Below is a small trained network, with its code and all its weights. Each question gives an input and a class and asks what happens when units are switched off, that is, made to give their printed mean instead of their output.

import numpy as np


def w(rows, s, z=0):
    codes = np.array(rows[::2]) - 128.0
    scale = np.full(codes.shape[1], s)
    scale[-1] = z or s
    return codes * scale


def f(y):
    return np.maximum(y, 0)


def log_softmax(a):
    a = a - a.max(-1, keepdims=True)
    return a - np.log(np.exp(a).sum(-1, keepdims=True))


def net(x, mask):
    res = np.array(x, float).reshape(1, 5) / 4 @ E
    y = f(res @ A[0][:, :-1].T + A[0][:, -1])
    res = res + np.where(mask, y, B[0][:, -1]) @ B[0][:, :-1]
    return log_softmax(res[-1] @ U[:, :-1].T + U[:, -1])


A, B = {}, {}
E = w([
[156,28,81,121,34,88],'x0',
[48,192,90,18,91,75],'x1',
[176,148,254,132,104,40],'x2',
[126,127,128,128,130,126],'x3',
[126,127,128,128,129,127],'x4',
],0.0084)
A[0] = w([
[121,189,155,127,167,165,203],'neuron 0',
[153,88,157,122,96,33,97],'neuron 1',
[140,11,92,120,29,87,153],'neuron 2',
[116,190,172,99,74,64,99],'neuron 3',
[67,165,35,88,125,126,136],'neuron 4',
[115,175,139,104,100,86,131],'neuron 5',
[163,122,179,103,90,80,110],'neuron 6',
[144,183,235,125,165,66,136],'neuron 7',
[143,105,113,144,146,189,143],'neuron 8',
[127,110,91,162,122,166,114],'neuron 9',
[99,214,174,132,208,177,240],'neuron 10',
[109,150,122,128,134,187,157],'neuron 11',
[179,54,172,211,168,195,254],'neuron 12',
[120,120,35,117,147,207,229],'neuron 13',
[162,97,79,172,158,214,162],'neuron 14',
[89,143,97,110,126,106,138],'neuron 15',
[210,105,254,168,125,94,110],'neuron 16',
[151,127,107,133,157,165,141],'neuron 17',
],0.014,0.0057)
B[0] = w([
[105,161,176,130,168,134,188],'neuron 0',
[149,176,56,125,107,164,188],'neuron 1',
[121,28,96,102,61,140,251],'neuron 2',
[130,162,143,62,78,144,187],'neuron 3',
[58,118,108,195,144,100,217],'neuron 4',
[110,150,136,88,98,136,171],'neuron 5',
[144,179,94,130,97,159,178],'neuron 6',
[121,116,221,134,75,92,204],'neuron 7',
[157,126,135,89,132,135,174],'neuron 8',
[134,103,150,99,121,141,167],'neuron 9',
[147,218,145,127,220,121,226],'neuron 10',
[129,146,101,136,160,147,166],'neuron 11',
[252,69,143,155,178,130,250],'neuron 12',
[82,64,104,106,222,126,235],'neuron 13',
[167,121,154,57,133,150,211],'neuron 14',
[97,133,105,139,123,104,170],'neuron 15',
[122,130,115,241,114,113,222],'neuron 16',
[152,136,118,105,145,127,160],'neuron 17',
],0.041,0.015)
U = w([
[206,142,152,57,253,156,149],'0',
[194,10,136,33,136,142,65],'1',
[202,169,213,214,152,52,82],'2',
[204,76,66,214,69,128,97],'3',
[23,197,103,130,224,72,254],'4',
[27,45,49,132,106,75,87],'5',
[86,220,231,42,83,67,130],'6',
[105,164,81,39,21,156,174],'7',
],0.005,0.00094)

Each question gives the input, the list of numbers given to net, and the class t.
The units are the neurons (one row each of A and B). Each row of codes is followed by its name. A weight is (code - 128) times the scale printed after its matrix; where a second scale follows, it is the last column's (A, B and U).
mask holds one flag per neuron, in row order. A switched-off neuron (its flag False) gives its mean, the last column of its row in B, instead of its output. The means were averaged over made-up inputs and are rounded, as every weight is.
A unit's drop is (log p(t) with every unit on - log p(t) with that unit switched off) / (log p(t) with every unit on - log p(t) with every unit switched off).
The circuit of an input: a set's keep is (log p(t) with only the set's units on - log p(t) with every unit switched off) / (log p(t) with every unit on - log p(t) with every unit switched off). Starting from the 12 units with the biggest drops (on a tie, the unit counted first), units are removed one at a time, each time the one whose removal leaves the highest keep (on an exact tie, the one counted first), for as long as the keep stays at least 0.8.
units of the circuit, in order: the units of the circuit, biggest drop first
most important unit: the unit with the biggest drop
top k neurons: the k neurons with the biggest drops, biggest first
drop when u is switched off: that unit's drop, to one decimal
input [-1,2,1,-3,0], class 6: units of the circuit, in order	(neuron 12; neuron 13)
input [6,1,6,-6,-6], class 7: most important unit	neuron 12
input [2,4,1,-3,1], class 7: units of the circuit, in order	(neuron 13; neuron 12)
input [7,1,-1,-6,2], class 5: top 2 neurons	(neuron 12; neuron 14)
input [1,2,1,-4,6], class 7: units of the circuit, in order	(neuron 12; neuron 13)
input [0,-6,1,1,-7], class 2: units of the circuit, in order	(neuron 16; neuron 2)
input [5,7,0,-8,3], class 5: top 2 neurons	(neuron 4; neuron 14)
input [-4,8,1,6,-2], class 6: top 2 neurons	(neuron 3; neuron 13)
input [0,1,-3,8,2], class 4: top 2 neurons	(neuron 12; neuron 2)
input [-7,1,6,4,4], class 6: top 2 neurons	(neuron 12; neuron 3)
input [1,-7,3,5,7], class 3: top 2 neurons	(neuron 10; neuron 16)
input [6,1,8,-6,-4], class 7: top 2 neurons	(neuron 12; neuron 3)
input [3,2,-8,-8,-1], class 5: top 2 neurons	(neuron 4; neuron 12)
input [5,-3,1,4,3], class 3: units of the circuit, in order	(neuron 13)
input [0,8,-1,2,4], class 4: drop when neuron 2 is switched off	0.7
input [7,2,-7,-5,-3], class 5: drop when neuron 2 is switched off	0.0
input [1,5,1,-6,5], class 7: drop when neuron 10 is switched off	0.1
input [4,1,4,-5,-8], class 7: drop when neuron 12 is switched off	0.5
